Here is a tiny trained network, its code and every weight. The questions are about switching its units off for an input and a class, where a switched-off unit gives its printed mean instead of its output.

import numpy as np


def w(rows, s, z=0):
    codes = np.array(rows[::2]) - 128.0
    scale = np.full(codes.shape[1], s)
    scale[-1] = z or s
    return codes * scale


def f(y):
    return y / 2 * (1 + np.tanh(0.7978845608 * (y + 0.044715 * y**3)))


def log_softmax(a):
    a = a - a.max(-1, keepdims=True)
    return a - np.log(np.exp(a).sum(-1, keepdims=True))


def net(x, mask):
    res = np.array(x, float).reshape(1, 2) / 4 @ E
    y = f(res @ A[0][:, :-1].T + A[0][:, -1])
    res = res + np.where(mask, y, B[0][:, -1]) @ B[0][:, :-1]
    return log_softmax(res[-1] @ U[:, :-1].T + U[:, -1])


A, B = {}, {}
E = w([
[128,96,209,36,219,130,80,83,46,81,85],'x0',
[203,106,167,169,89,129,61,216,227,199,7],'x1',
],0.015)
A[0] = w([
[76,194,1,171,74,161,186,89,108,159,177,226],'N0',
[136,157,93,186,109,96,125,117,148,152,143,117],'N1',
[49,80,103,81,166,113,153,107,68,120,199,254],'N2',
[115,170,135,213,95,140,42,172,185,173,99,172],'N3',
[220,139,116,167,16,168,134,231,200,197,108,178],'N4',
[176,51,160,160,173,132,124,167,65,46,118,214],'N5',
],0.0097,0.0039)
B[0] = w([
[75,101,97,71,171,121,116,100,53,141,93,227],'N0',
[194,96,132,160,73,107,129,131,221,128,32,167],'N1',
[100,75,111,160,240,124,169,137,62,107,131,216],'N2',
[140,99,78,135,163,207,126,119,134,88,159,208],'N3',
[107,95,132,197,197,203,128,110,150,5,165,252],'N4',
[171,121,87,105,116,98,128,58,153,148,126,165],'N5',
],0.012,0.029)
U = w([
[34,96,135,149,211,197,174,96,40,53,239,169],'0',
[99,86,199,52,104,66,135,83,57,191,121,7],'1',
[197,95,156,254,143,167,128,182,233,119,94,191],'2',
[96,227,147,218,30,60,193,228,141,244,155,3],'3',
[52,49,28,128,137,133,120,110,82,200,91,101],'4',
[226,203,223,24,51,73,89,118,155,206,75,67],'5',
],0.0076,0.0048)

Each question gives the input, the list of numbers given to net, and the class t.
The units are the neurons (one row each of A and B). Each row of codes is followed by its name. A weight is (code - 128) times the scale printed after its matrix; where a second scale follows, it is the last column's (A, B and U).
mask holds one flag per neuron, in row order. A switched-off neuron (its flag False) gives its mean, the last column of its row in B, instead of its output. The means were averaged over made-up inputs and are rounded, as every weight is.
A unit's drop is (log p(t) with every unit on - log p(t) with that unit switched off) / (log p(t) with every unit on - log p(t) with every unit switched off).
The circuit of an input: a set's keep is (log p(t) with only the set's units on - log p(t) with every unit switched off) / (log p(t) with every unit on - log p(t) with every unit switched off). Starting from all 6 units, units are removed one at a time, each time the one whose removal leaves the highest keep (on an exact tie, the one counted first), for as long as the keep stays at least 0.8.
circuit, biggest first: the units of the circuit, biggest drop first
most important unit: the unit with the biggest drop
k most important neurons: the k neurons with the biggest drops, biggest first
drop when u is switched off: that unit's drop, to one decimal
input [-6,-6], class 4: circuit, biggest first	N4, N0
input [-5,4], class 2: most important unit	N1
input [-8,-8], class 4: 3 most important neurons	N4, N0, N1
input [0,8], class 0: 3 most important neurons	N4, N3, N1
input [-2,-2], class 4: 2 most important neurons	N4, N3
input [-3,4], class 2: 3 most important neurons	N0, N2, N1
input [8,3], class 5: 3 most important neurons	N4, N2, N0
input [-3,3], class 2: 2 most important neurons	N2, N0
input [3,4], class 2: 3 most important neurons	N0, N2, N4
input [7,1], class 1: 2 most important neurons	N4, N3
input [4,7], class 2: drop when N0 is switched off	2.2
input [-1,5], class 2: drop when N0 is switched off	2.7
input [8,4], class 5: drop when N2 is switched off	0.1
input [2,1], class 5: drop when N3 is switched off	0.1
input [-1,3], class 2: most important unit	N0
